Here is a tiny trained network, its code and every weight. The questions are about switching its units off for an input and a class, where a switched-off unit gives its printed mean instead of its output.

import numpy as np


def w(rows, s, z=0):
    codes = np.array(rows[::2]) - 128.0
    scale = np.full(codes.shape[1], s)
    scale[-1] = z or s
    return codes * scale


def f(y):
    return np.maximum(y, 0)


def log_softmax(a):
    a = a - a.max(-1, keepdims=True)
    return a - np.log(np.exp(a).sum(-1, keepdims=True))


def net(x, mask):
    res = np.array(x, float).reshape(1, 8) / 4 @ E
    y = f(res @ A[0][:, :-1].T + A[0][:, -1])
    res = res + np.where(mask, y, B[0][:, -1]) @ B[0][:, :-1]
    return log_softmax(res[-1] @ U[:, :-1].T + U[:, -1])


A, B = {}, {}
E = w([
[96,138,103,119,134,152,143,147],'x0',
[95,109,139,119,160,248,54,101],'x1',
[158,179,127,148,210,179,135,117],'x2',
[133,188,129,122,99,164,182,67],'x3',
[103,186,112,119,101,143,142,181],'x4',
[132,148,219,123,74,138,107,164],'x5',
[177,133,150,150,116,198,150,174],'x6',
[124,114,127,148,142,113,203,64],'x7',
],0.012)
A[0] = w([
[96,81,143,181,211,180,174,93,177],'n1',
[150,19,72,157,143,166,155,244,94],'n2',
[107,195,186,145,105,241,214,148,3],'n3',
[72,220,177,104,251,73,15,199,145],'n4',
[61,28,219,115,75,226,62,38,160],'n5',
[205,96,225,144,116,119,171,173,10],'n6',
],0.016,0.0039)
B[0] = w([
[136,113,122,105,161,156,173,92,197],'n1',
[66,155,111,146,88,141,33,128,208],'n2',
[144,88,85,73,46,64,130,167,203],'n3',
[141,51,82,220,41,190,102,144,243],'n4',
[99,112,117,248,149,146,67,140,254],'n5',
[150,130,141,187,122,203,156,107,184],'n6',
],0.014,0.02)
U = w([
[206,152,161,155,142,152,186,127,161],'0',
[91,94,120,135,82,1,162,143,138],'1',
[115,109,108,134,230,142,192,33,94],'2',
[126,238,154,110,135,155,91,181,12],'3',
[107,126,116,182,144,171,90,136,202],'4',
[115,126,61,87,151,140,156,109,43],'5',
[181,219,236,19,227,140,91,208,3],'6',
[185,182,209,66,238,123,102,231,6],'7',
],0.0088,0.0059)

Each question gives the input, the list of numbers given to net, and the class t.
The units are the neurons (one row each of A and B). Each row of codes is followed by its name. A weight is (code - 128) times the scale printed after its matrix; where a second scale follows, it is the last column's (A, B and U).
mask holds one flag per neuron, in row order. A switched-off neuron (its flag False) gives its mean, the last column of its row in B, instead of its output. The means were averaged over made-up inputs and are rounded, as every weight is.
A unit's drop is (log p(t) with every unit on - log p(t) with that unit switched off) / (log p(t) with every unit on - log p(t) with every unit switched off).
The circuit of an input: a set's keep is (log p(t) with only the set's units on - log p(t) with every unit switched off) / (log p(t) with every unit on - log p(t) with every unit switched off). Starting from all 6 units, units are removed one at a time, each time the one whose removal leaves the highest keep (on an exact tie, the one counted first), for as long as the keep stays at least 0.8.
units of the circuit, in order: the units of the circuit, biggest drop first
most important unit: the unit with the biggest drop
top k neurons: the k neurons with the biggest drops, biggest first
drop of u: that unit's drop, to one decimal
input [0,-2,0,8,-6,4,-5,2], class 2: most important unit : n4
input [3,-4,4,5,-5,0,4,0], class 0: top 2 neurons : n2, n6
input [-1,-7,1,4,-4,-3,-2,4], class 2: top 2 neurons : n3, n4
input [-5,-8,0,7,3,-3,1,-6], class 0: units of the circuit, in order : n2, n5
input [3,4,3,-3,-7,3,-2,8], class 2: top 2 neurons : n1, n4
input [-4,3,0,5,-3,1,-6,7], class 2: top 3 neurons : n4, n1, n2
input [6,-7,-4,6,-5,6,2,-5], class 0: top 3 neurons : n6, n5, n2
input [-3,-8,-1,-4,-3,7,-7,-3], class 4: top 3 neurons : n6, n3, n4
input [-1,-8,4,-4,-5,-8,-5,0], class 2: top 2 neurons : n3, n4
input [0,-8,5,8,-7,-6,-2,-6], class 2: top 3 neurons : n3, n4, n2
input [5,-7,2,3,1,2,8,-8], class 1: top 2 neurons : n3, n5
input [6,-3,1,8,-4,-3,-2,-5], class 5: top 2 neurons : n5, n4
input [-4,-2,7,4,8,3,1,-6], class 1: drop of n3 : 0.8
input [6,5,8,2,4,5,4,-5], class 1: drop of n3 : 1.2
input [-2,1,0,8,4,-4,8,5], class 1: most important unit : n3
input [-2,-5,-4,2,-3,4,8,5], class 0: drop of n6 : 1.0
